(in the rows, 128 means zero)
Each row of numbers belongs to one of the things below and depends on some of the facts about them. Some rows are named. Which thing is each other row?

Some things and their rows:
K832: [118 115 116 165 121 111 121 109  84 178 133 164  85 124 134 130 154 139
 114 158  85 113 164 140 106  87 208 118 114 140]
K81: [111 116 144 126 148 164 143 132 111 112 115 148 104  92 124 117 122 117
 155 110 158 144 144 118 151 164 137 107 108 150]
K110: [105 179 138 105 106 123 128 133 138 139 122  99 151 166 123 162 147 152
 127 131 134  98  90 143 142  85 130 136 170 135]
K78: [127 155 108 163  97 107 140 148 110 126 107 167 200 167 138 138 154 157
 124 139 111 115  74 129 144 104  89 126 167 100]
K842: [110 109  99 108 137 145  89 149 150 110 142 114 102 107 159 123 116 114
 109  46 199 151 140 108 162 176 126 128  99  98]
K618: [130  95 120 125 139 157 143 137 129 118 124 139 128 103 106  96 108 130
 178 109 131 140 115 110 143 191 100 108 105 146]
K977: [179  84  96 154 124  89 125 109 103 152 140 137 110 127 143 104 153 116
  86 182  70  97 158 136  82  98 169 149 102 109]
K816: [154  96 121 141 114 132 143 102 119  92 131 116 101 111 181 108  94  87
 144 139 154 134 150 136 117 147 121 133 123 113]
K256: [159 141 109 112 120 102 101 125 145 165 120 102 159 158 128 121 127 176
 137 131 140 121  75 128 108  86  65 148 173 114]
K677: [148 110 115 138 143 103  94 106  95 178 143 102  79 123 115 123 133 137
  98 177  69 104 156 151  90  98 196 145 107 124]
K9: [126 110 124 168 114 146 148 103 119 106 136 132  95 114 200 116 104  95
 154 125 178 145 158 135 132 142 130 117 127 118]
K879: [122 183 135 119  78 119 126 124 150 124 136  88 152 180 134 157 141 139
 118 133  97 102  94 158 127  82 105 150 169 126]
K773: [150 151 124 108 132  84 106 139 135 139 106 112 159 155 118 138 130 152
  93 150 152 118  95 128 129 100  80 157 170 104]
K708: [141  96 110  60 152 113 128 135 116  86 135  80 130 106 114 130  72 112
 140 169 173 134 130 125 113 176 135 108 121 108]
K384: [133 136 104 147 133  86  83 107 135 169 180 129 124 159 126 152 136 145
  82 145  76 133 142 129  75  83 161 109 115 116]
K740: [130 148 138 126 128 124 118 118  99 164  77 104 105 130 151 128 134 147
 123 148 177 101 106 159 145  84 141 162 174 126]
K426: [135 114 129 116 110 157 163 133 140  74 137 125 134 114 126 112 126  98
 153 111 113 130 137 114 144 175 108 130  94 140]

How the things are related:
K110 {Ψ=K739, θ=K931, κ=953}
K125 {Ψ=K274, κ=953}
K127 {Ψ=K634, κ=408}
K142 {Ψ=K696, κ=394}
K143 {κ=394}
K163 {θ=K749 K586 K859 K426, κ=953}
K166 {κ=394}
K174 {Ψ=K918, θ=K709 K494, κ=394}
K181 {Ψ=K363, κ=394}
K185 {Ψ=K713, κ=394}
K192 {κ=953}
K193 {Ψ=K358, κ=953}
K206 {Ψ=K524, θ=K668 K932, κ=408}
K22 {Ψ=K110, κ=408}
K24 {Ψ=K125, θ=K526 K838 K901 K517, κ=394}
K241 {Ψ=K206, κ=394}
K245 {Ψ=K308, κ=394}
K252 {Ψ=K981, κ=394}
K256 {Ψ=K673, θ=K708 K270 K494, κ=953}
K258 {κ=408}
K270 {κ=408}
K274 {Ψ=K904, κ=953}
K275 {Ψ=K30, θ=K439 K524, κ=394}
K281 {Ψ=K677, κ=408}
K287 {Ψ=K432, κ=953}
K30 {Ψ=K839, κ=394}
K308 {Ψ=K256, κ=408}
K328 {Ψ=K426, θ=K142 K838 K536 K942 K917 K506 K786, κ=394}
K340 {Ψ=K193, κ=394}
K346 {Ψ=K81, κ=394}
K353 {Ψ=K932, κ=953}
K358 {Ψ=K439, θ=K346 K859, κ=394}
K359 {κ=953}
K361 {κ=953}
K363 {Ψ=K359, θ=K536 K917 K449 K931, κ=394}
K364 {Ψ=K695, κ=394}
K373 {κ=953}
K379 {Ψ=K842, κ=408}
K384 {Ψ=K275, θ=K677 K61 K400, κ=408}
K390 {κ=394}
K393 {θ=K127 K58 K143, κ=394}
K400 {Ψ=K72, κ=953}
K410 {θ=K668 K803 K241, κ=953}
K415 {Ψ=K258, κ=394}
K426 {κ=394}
K429 {Ψ=K942, κ=394}
K430 {Ψ=K245, κ=408}
K432 {Ψ=K646, θ=K166 K885, κ=394}
K434 {Ψ=K58, κ=394}
K439 {Ψ=K441, κ=394}
K441 {Ψ=K623, κ=953}
K449 {Ψ=K866, κ=394}
K461 {κ=953}
K466 {Ψ=K936, κ=394}
K474 {Ψ=K346, θ=K977 K803 K494, κ=394}
K479 {Ψ=K984, κ=394}
K483 {κ=953}
K486 {Ψ=K586, θ=K252, κ=953}
K49 {Ψ=K835, κ=394}
K494 {Ψ=K618, κ=394}
K499 {Ψ=K667, θ=K340 K698 K657, κ=408}
K505 {Ψ=K70, κ=394}
K506 {Ψ=K674, κ=394}
K517 {Ψ=K811, κ=953}
K519 {Ψ=K912, θ=K981 K430 K439, κ=953}
K524 {Ψ=K494, κ=394}
K526 {Ψ=K786, κ=394}
K527 {Ψ=K568, θ=K361 K695, κ=953}
K536 {Ψ=K92, κ=394}
K537 {θ=K677 K674 K740, κ=394}
K55 {Ψ=K461, κ=953}
K558 {Ψ=K910, θ=K346 K81 K127, κ=408}
K568 {Ψ=K328, κ=953}
K58 {Ψ=K185, κ=953}
K580 {θ=K30 K390 K55 K843, κ=408}
K582 {κ=408}
K586 {Ψ=K400, κ=394}
K588 {Ψ=K773, θ=K749 K901, κ=408}
K597 {θ=K505 K81 K941 K93 K6 K55 K181, κ=953}
K6 {Ψ=K802, κ=953}
K609 {Ψ=K22, κ=953}
K61 {κ=394}
K613 {θ=K801 K568 K740 K185, κ=394}
K618 {Ψ=K900, κ=394}
K623 {Ψ=K449, κ=953}
K632 {Ψ=K24, θ=K142 K677 K936 K270 K657, κ=408}
K634 {Ψ=K241, κ=953}
K646 {Ψ=K749, κ=394}
K647 {Ψ=K340, θ=K696 K652 K832, κ=394}
K652 {Ψ=K609, κ=394}
K657 {κ=953}
K659 {κ=953}
K667 {Ψ=K73, κ=953}
K668 {Ψ=K270, κ=953}
K670 {Ψ=K506, θ=K30 K786, κ=953}
K673 {Ψ=K801, κ=953}
K674 {κ=394}
K677 {Ψ=K742, κ=408}
K691 {Ψ=K505, κ=408}
K695 {Ψ=K558, κ=394}
K696 {Ψ=K527, κ=394}
K698 {Ψ=K181, κ=394}
K7 {Ψ=K977, θ=K252, κ=394}
K70 {Ψ=K698, κ=953}
K701 {θ=K505 K359 K801 K192 K536 K379 K945 K646 K832, κ=408}
K708 {Ψ=K931, κ=394}
K709 {Ψ=K901, κ=394}
K713 {Ψ=K708, θ=K695 K506, κ=394}
K72 {κ=953}
K722 {κ=394}
K73 {κ=408}
K739 {θ=K58 K73, κ=394}
K740 {Ψ=K93, κ=953}
K742 {Ψ=K966, θ=K904, κ=408}
K749 {Ψ=K935, κ=394}
K757 {Ψ=K840, κ=394}
K764 {θ=K61, κ=408}
K773 {Ψ=K928, θ=K708 K668, κ=953}
K775 {κ=408}
K78 {θ=K981 K127 K634 K252, κ=953}
K780 {θ=K912 K536 K58 K73, κ=394}
K786 {κ=394}
K793 {θ=K72 K127 K722 K897 K143 K517, κ=408}
K801 {Ψ=K127, κ=408}
K802 {Ψ=K353, κ=408}
K803 {Ψ=K536, κ=394}
K81 {Ψ=K479, κ=394}
K811 {θ=K698, κ=953}
K812 {Ψ=K287, θ=K192 K623 K415 K252 K185, κ=408}
K816 {κ=394}
K829 {Ψ=K775, θ=K526 K582 K193, κ=408}
K832 {Ψ=K373, κ=408}
K835 {Ψ=K142, θ=K568 K816, κ=394}
K838 {Ψ=K174, κ=394}
K839 {Ψ=K91, θ=K192 K9 K866 K945 K415 K568, κ=953}
K840 {Ψ=K474, κ=394}
K842 {Ψ=K429, κ=394}
K843 {Ψ=K859, κ=953}
K850 {Ψ=K6, θ=K775 K667 K722 K618, κ=394}
K859 {Ψ=K466, κ=408}
K866 {Ψ=K517, κ=953}
K872 {Ψ=K659, κ=394}
K879 {θ=K942 K400, κ=953}
K885 {Ψ=K838, κ=394}
K897 {κ=394}
K9 {κ=394}
K900 {Ψ=K897, κ=408}
K901 {Ψ=K812, κ=953}
K904 {Ψ=K55, κ=394}
K91 {Ψ=K850, κ=394}
K910 {Ψ=K632, κ=408}
K912 {κ=953}
K917 {Ψ=K526, κ=953}
K918 {Ψ=K588, θ=K984, κ=394}
K92 {Ψ=K415, θ=K977 K816, κ=394}
K928 {Ψ=K483, θ=K696 K49 K517, κ=394}
K93 {Ψ=K843, κ=953}
K931 {Ψ=K652, κ=408}
K932 {κ=394}
K935 {Ψ=K434, θ=K55 K441, κ=953}
K936 {Ψ=K379, κ=953}
K941 {κ=394}
K942 {Ψ=K668, κ=394}
K945 {κ=394}
K966 {Ψ=K872, κ=408}
K977 {κ=408}
K980 {Ψ=K816, θ=K981 K698 K803 K657 K517, κ=394}
K981 {Ψ=K163, κ=408}
K984 {Ψ=K793, κ=953}

Name these rows:
No name comes twice in this set of rows, the named rows included.
[115 121 131 115 142 167 134 146 133 104 136 104 116 110 100 121 108 115
 148 130  96 136 126 129 142 196 122 127 101 135]	K526
[107 158 148 107 127 145 125 139 120 148  82 137 125 125 135 129 174 149
 123 100 194  95 112 127 177  82 139 155 157 141]	K93
[132  88  97 174 119 129 104  87  84 219 133 166  72 114 150  97 138 163
 149 144 111 101 155 136  92  74 189 113 127 164]	K801
[132 164 153  99 121 141 116 129 115 149  87  75 110 138 114 144 139 146
 128 147 120  90 104 158 135  96 135 170 165 132]	K400
[107 137 125 148 143 123 133 138 162 100 144 156 168 127 111 134 110 130
 130  94 123 181 131 104 141 181  84  97 115 115]	K850
[145 113 130 117 113 152 136 118 135  95 146  75  95 119 156 124 103  86
 149 128 114 131 143 140 120 160 126 144 111 125]	K61
[162 100 114 132 106  95 132 110 123 138 151 151 133 142 131 128 169 118
 106 143  81 101 162 123  92  77 165 131 101 134]	K258
[119 125 166 113 148 155 134 123 140 102 129  82  79 113 118 128 103 110
 155 114 125 160 129 143 121 182 144 125 108 144]	K695
[111 134 164 107 147 167 130 121 145 110 136  95  82 102 124 128 111 101
 146 101 149 140 145 132 139 159 142 133 107 159]	K30
[136 150 115 130 114  99 133 145 128 134 110 147 191 157 126 140 144 158
 107 134 131 123  83 125 140 111  84 141 164 101]	K519
[159 128 125  93 138 111 111 148 115 150  77  90 134 125 131 112 143 147
 101 139 151  85  97 134 153 113 110 185 149 103]	K668
[107 129 111 158 129 132 124 142 138  95 158 153 152 132 124 132 104 122
 134 111 113 169 117 121 141 184  90  93 122 110]	K928
[134 116 130 131 148 153 112 135 131 115 135 110 123  94 111 114  81 104
 115 149 118 145 147 125 131 163  91 134 115 115]	K340

The same things again, as new rows of numbers:
Named rows:
K143: [143 165 143 149 162 163 123 114  85 101 128 115 156 102 150 140 155 125
 130 128 119  93  99  83  93 139 176 131 142 137 117 121 168 106 164 122
 114 131]
K698: [127 160 139 155 144 163 128 124 106  93 146 134 142  52 134 124 156 144
 106 111 113 111 115  96 109 136 203 133 158 133 160 103 160 117 160 120
 110 106]
K674: [116 152 136 144 117 174  97 160 130 107 163 141 144  80 102 141 156 129
 109 104 115 117 122 104 144 167 169 134 168 117 151 103 141 103 132 135
 132 103]
K673: [163 103 129  81 131  73 180 125 175 137 132 146 131 136 143 114 111  75
 127 128 167 164 152 192 107 103  98 131 130  93 188 177  81 169 158 133
 124 150]
K400: [120  79 136 140 124 121 144 137 212 155 150 131 139 129 140  83 140 108
  97 134 132 160 153 174 142 101  93 165 147 130 173 141  76 204 154 149
 141 170]
K441: [134  83 122 118 141 114 151 134 182 138 125 117 134 175 153 105 128  76
 128 154 154 147 131 169 108 132  53 164 137 130 150 168  94 159 152 151
 145 184]
K432: [130 166 114  94  76 147 112 139  70  57 131 152 123 149 126 176 148 122
 134 123 172  82 132 142 158 143 127  96 194  97 141  91 166  72  85 116
 101 148]
K935: [132 112 105 117  80  97 152 147 158 140 123 109 118 237 155 132 118  88
 139 169 162 122 133 183 140  92  35 133 144 117 139 139  93 134 113 145
 151 198]
K872: [136 142 126 116 126 166 116 133 102  84 154 146 142 103 118 162 139 121
 133 108 140 118 124 115 136 168 147 118 170 109 135 113 159  88 131 112
  89 117]
K92: [114 169 118 126 103 118 120 154  87 110 178 146 130  86 122 171 135 145
 128 113 122 119 120 112 131 144 170 120 151 101 152  94 132  74 112 108
 100  82]
K353: [127  93 102  99 122 101 154 134 172 127 136 142 115 157 145 110 112  90
 129 159 156 170 138 176 105 105  70 142 132 115 177 161  82 167 147 126
 125 168]
K274: [137  96  97  94 121  98 162 137 181 128 138 144 107 163 151 114 106  82
 128 160 159 175 144 173  99 102  72 137 129 113 180 159  86 172 149 125
 137 171]
K835: [109 173 128 137 106 124 116 161  84 113 173 139 127 106 120 181 138 137
 127 106 121 110 118 107 141 159 155 130 158  97 141 106 128  54 104 127
 118  79]
K91: [136 143 125 111 130 153 118 128 103  81 151 149 139 104 120 168 145 122
 129 108 136 114 118 118 127 168 149 115 165 109 137 116 162  88 134 114
  84 117]
K981: [122 118 147 126 150 109 128  96 110 153  40 116 117 101 114  69 103 178
 129 146  98 134 143  93 110 112 169 122  44 176  94 139 142 171  97 138
 175  94]
K6: [137 100 121 123 145 106 149 139 182 149 118 110 132 190 148 108 124  73
 131 157 148 146 119 158 100 127  63 165 125 124 151 177  94 152 153 163
 163 182]
K7: [122 179 132 142 127 119 139 140  70 112 151 124 129 117 139 174 134 131
 138 120 126  91 102  98 108 153 156 134 144 107 119 112 149  51 126 125
 114  89]

Name these rows:
No name comes twice in this set of rows, the named rows included.
[136 147 157 164 149 189 107 114 126 117 154 118 160  90 130 133 179 135
 111  93 121 100 116 100 144 141 181 128 176 135 117 104 157 133 154 123
 110 135]	K838
[131 118 117 131 141  93 179 118 158 143 123 110 129 153 177  92 119  95
 134 190 125 147 117 146  63  70 106 151 110 144 155 169  92 173 175 133
 145 176]	K72
[119 155 139 154 119 120 135 121  61 128 161 118 146 129 142 184 144 141
 145 101 131  82 104 113 141 157 136 127 157 101  95 108 145  58 115 127
  81  99]	K647
[142 117  92 109 116  76 164 118 144 151 145 116 109 214 174 141 107  89
 154 166 133 153 123 171 108  59  77 124 103 116 131 158  78 154 151 104
 108 177]	K163
[119 135 155 165 143 184 107 131 131 118 155 130 159  65 118 130 175 140
 104  83 120 108 124 110 154 147 181 130 180 129 136  92 145 130 148 130
 115 116]	K142
[129 108 125 135 103 106 163 112 161 115  95 111 141 168 179  74 146 100
 118 171 157 110 142 173 100  66  92 146 158 143 171 134 108 199 134 150
 155 218]	K901
[151 147 142 151  98 183  97 142 137 131 192 116 125 147 100 173 127 145
 129 116 117  84 123 131 192 127 115  93 153 129 110  72 147  81 137 104
 104 125]	K713
[131 163 150 154 150 150 130 117  88 110 137 126 145  76 144 141 158 133
 129 110 123  88 110  96 110 148 170 135 161 128 116 110 158 105 150 127
 104 117]	K49
[125 115 125 138 151 109 162 125 175 136 125 108 135 128 168  73 134  91
 117 164 123 160 124 139  71  62 132 157 113 150 163 162  88 208 182 135
 170 175]	K517
[150 166 138 125 126 186 114 112  89  65 112 120 151 118 136 133 157 122
 120 136 146  66 113 117 114 134 155 117 188 131 129  97 182 109 140 129
 115 162]	K749
[114 102 131 152 134  95 170 130 182 151 136 129 134  98 160  70 128 115
 104 158 119 156 146 161  95  77 122 164 127 143 187 144  80 194 165 139
 141 159]	K657

